Here is a tiny trained network, its code and every weight. The questions are about switching its units off for an input and a class, where a switched-off unit gives its printed mean instead of its output.

import numpy as np


def w(rows, s, z=0):
    codes = np.array(rows[::2]) - 128.0
    scale = np.full(codes.shape[1], s)
    scale[-1] = z or s
    return codes * scale


def norm(h):
    return h / np.sqrt((h * h).mean(-1, keepdims=True) + 1e-5)


def f(y):
    return np.maximum(y, 0)


def log_softmax(a):
    a = a - a.max(-1, keepdims=True)
    return a - np.log(np.exp(a).sum(-1, keepdims=True))


def net(x, mask):
    res = np.array(x, float).reshape(1, 3) / 4 @ E
    u = 0
    for l in range(2):
        y = f(norm(res) @ A[l][:, :-1].T + A[l][:, -1])
        res = res + np.where(mask[u : u + 7], y, B[l][:, -1]) @ B[l][:, :-1]
        u += 7
    return log_softmax(norm(res)[-1] @ U[:, :-1].T + U[:, -1])


A, B = {}, {}
E = w([
[65,151,251,137,140,90,152,151],'x0',
[127,124,130,126,133,129,114,114],'x1',
[161,169,138,147,184,124,41,220],'x2',
],0.014)
A[0] = w([
[164,46,2,78,35,198,166,68,124],'0.n1',
[239,161,37,130,153,171,51,203,45],'0.n2',
[110,72,153,135,134,134,178,148,61],'0.n3',
[82,140,221,82,84,110,179,75,81],'0.n4',
[140,210,182,107,148,67,67,181,39],'0.n5',
[89,139,105,111,141,121,119,133,77],'0.n6',
[119,102,106,107,147,201,57,161,2],'0.n7',
],0.0085,0.0051)
B[0] = w([
[170,87,170,167,243,197,182,207,251],'0.n1',
[78,186,112,17,26,5,39,80,227],'0.n2',
[164,85,183,151,77,66,92,107,142],'0.n3',
[113,224,91,140,83,60,48,30,193],'0.n4',
[155,98,111,119,179,255,209,146,189],'0.n5',
[144,98,129,111,147,118,117,96,128],'0.n6',
[152,127,146,71,80,92,73,173,150],'0.n7',
],0.008,0.012)
A[1] = w([
[101,36,200,129,104,105,76,173,52],'1.n1',
[119,105,127,152,105,147,110,147,3],'1.n2',
[163,55,86,103,255,183,178,142,62],'1.n3',
[54,139,96,129,29,51,171,70,85],'1.n4',
[148,144,43,173,132,195,107,138,34],'1.n5',
[106,158,196,149,234,208,107,230,114],'1.n6',
[150,151,203,105,143,78,114,185,216],'1.n7',
],0.0086,0.0037)
B[1] = w([
[157,137,120,154,158,159,108,113,135],'1.n1',
[137,150,106,128,154,147,108,201,128],'1.n2',
[141,131,181,162,140,204,174,179,238],'1.n3',
[120,112,205,172,130,155,56,140,200],'1.n4',
[89,142,144,175,122,152,106,103,147],'1.n5',
[184,30,105,150,181,228,246,100,255],'1.n6',
[181,86,92,154,135,162,143,138,220],'1.n7',
],0.011,0.0091)
U = w([
[199,83,123,143,216,243,191,152,208],'0',
[89,138,54,123,133,112,136,142,13],'1',
[113,130,84,135,128,89,135,169,30],'2',
[79,153,204,177,112,85,97,54,218],'3',
[188,146,31,30,107,91,2,174,198],'4',
[98,154,68,109,135,96,155,141,1],'5',
[100,147,99,95,150,88,155,140,31],'6',
],0.015,0.0063)

Each question gives the input, the list of numbers given to net, and the class t.
The units are the neurons (one row each of A and B). Each row of codes is followed by its name. A weight is (code - 128) times the scale printed after its matrix; where a second scale follows, it is the last column's (A, B and U).
mask holds one flag per neuron, layer by layer. A switched-off neuron (its flag False) gives its mean, the last column of its row in B, instead of its output. The means were averaged over made-up inputs and are rounded, as every weight is.
A unit's drop is (log p(t) with every unit on - log p(t) with that unit switched off) / (log p(t) with every unit on - log p(t) with every unit switched off).
The circuit of an input: a set's keep is (log p(t) with only the set's units on - log p(t) with every unit switched off) / (log p(t) with every unit on - log p(t) with every unit switched off). Starting from the 12 units with the biggest drops (on a tie, the unit counted first), units are removed one at a time, each time the one whose removal leaves the highest keep (on an exact tie, the one counted first), for as long as the keep stays at least 0.8.
circuit, biggest first: the units of the circuit, biggest drop first
k most important neurons: the k neurons with the biggest drops, biggest first
drop of u: that unit's drop, to one decimal
input [-1,0,4], class 4: circuit, biggest first -> 0.n2
input [0,1,2], class 4: 2 most important neurons -> 0.n2, 0.n1
input [-6,0,1], class 4: 3 most important neurons -> 0.n2, 1.n6, 0.n5
input [6,1,-1], class 3: 2 most important neurons -> 0.n1, 0.n4
input [1,0,-7], class 3: 2 most important neurons -> 0.n4, 1.n6
input [5,7,0], class 3: 3 most important neurons -> 0.n1, 0.n4, 1.n6
input [2,-1,-8], class 3: 2 most important neurons -> 0.n4, 1.n6
input [2,-1,0], class 3: 3 most important neurons -> 0.n1, 0.n4, 1.n6
input [1,7,-1], class 3: drop of 1.n7 -> 0.0
input [-1,1,6], class 4: drop of 0.n2 -> 1.1
input [-1,3,6], class 4: drop of 0.n2 -> 1.0
